Below is a small trained network, with its code and all its weights. Each question gives an input and a class and asks what happens when units are switched off, that is, made to give their printed mean instead of their output.

import numpy as np


def w(rows, s, z=0):
    codes = np.array(rows[::2]) - 128.0
    scale = np.full(codes.shape[1], s)
    scale[-1] = z or s
    return codes * scale


def f(y):
    return np.maximum(y, 0)


def log_softmax(a):
    a = a - a.max(-1, keepdims=True)
    return a - np.log(np.exp(a).sum(-1, keepdims=True))


def net(x, mask):
    res = np.array(x, float).reshape(1, 5) / 4 @ E
    y = f(res @ A[0][:, :-1].T + A[0][:, -1])
    res = res + np.where(mask, y, B[0][:, -1]) @ B[0][:, :-1]
    return log_softmax(res[-1] @ U[:, :-1].T + U[:, -1])


A, B = {}, {}
E = w([
[3,202,223,162],'x0',
[179,220,69,49],'x1',
[116,125,96,42],'x2',
[147,248,71,66],'x3',
[255,165,226,86],'x4',
],0.0087)
A[0] = w([
[117,194,79,155,250],'n0',
[118,134,167,105,120],'n1',
[107,97,204,214,146],'n2',
[251,123,126,111,131],'n3',
[178,64,252,110,160],'n4',
[171,115,76,46,146],'n5',
[99,81,44,118,146],'n6',
[127,204,182,98,186],'n7',
[103,190,120,128,95],'n8',
],0.013,0.012)
B[0] = w([
[68,174,38,95,242],'n0',
[138,115,116,148,154],'n1',
[106,57,75,87,248],'n2',
[154,155,122,42,225],'n3',
[116,131,139,88,248],'n4',
[194,172,180,66,214],'n5',
[168,7,169,114,201],'n6',
[67,160,83,144,229],'n7',
[158,113,73,145,160],'n8',
],0.012,0.013)
U = w([
[194,190,231,214,1],'0',
[211,180,238,250,19],'1',
[131,40,134,174,172],'2',
[83,191,74,196,201],'3',
[208,105,235,120,55],'4',
[134,124,108,34,218],'5',
],0.011,0.0057)

Each question gives the input, the list of numbers given to net, and the class t.
The units are the neurons (one row each of A and B). Each row of codes is followed by its name. A weight is (code - 128) times the scale printed after its matrix; where a second scale follows, it is the last column's (A, B and U).
mask holds one flag per neuron, in row order. A switched-off neuron (its flag False) gives its mean, the last column of its row in B, instead of its output. The means were averaged over made-up inputs and are rounded, as every weight is.
A unit's drop is (log p(t) with every unit on - log p(t) with that unit switched off) / (log p(t) with every unit on - log p(t) with every unit switched off).
The circuit of an input: a set's keep is (log p(t) with only the set's units on - log p(t) with every unit switched off) / (log p(t) with every unit on - log p(t) with every unit switched off). Starting from all 9 units, units are removed one at a time, each time the one whose removal leaves the highest keep (on an exact tie, the one counted first), for as long as the keep stays at least 0.8.
circuit, biggest first: the units of the circuit, biggest drop first
k most important neurons: the k neurons with the biggest drops, biggest first
drop of u: that unit's drop, to one decimal
input [-6,-5,8,1,-8], class 2: circuit, biggest first : (n6)
input [0,-4,3,6,-1], class 3: circuit, biggest first : (n3; n2; n4)
input [5,-5,2,-3,-2], class 2: circuit, biggest first : (n3; n0)
input [3,-3,-6,1,-2], class 3: circuit, biggest first : (n6; n3)
input [8,-2,0,1,4], class 3: circuit, biggest first : (n7; n3)
input [5,-3,8,-2,-5], class 2: circuit, biggest first : (n3; n5; n6)
input [-4,-6,-3,-2,1], class 2: 3 most important neurons : (n0; n5; n3)
input [1,-7,7,-7,0], class 2: 3 most important neurons : (n3; n0; n5)
input [5,-7,-2,4,-4], class 3: 3 most important neurons : (n3; n6; n5)
input [-7,2,2,-6,-3], class 4: 2 most important neurons : (n0; n6)
input [-4,0,-8,-6,-3], class 2: drop of n4 : 0.0
input [5,-2,-6,-5,-3], class 2: drop of n2 : 0.2
input [0,-8,0,3,-4], class 2: drop of n5 : 0.1
input [2,-7,-1,1,-5], class 2: drop of n3 : 0.1
input [-8,-2,0,-2,-7], class 2: most important neuron : (n6)
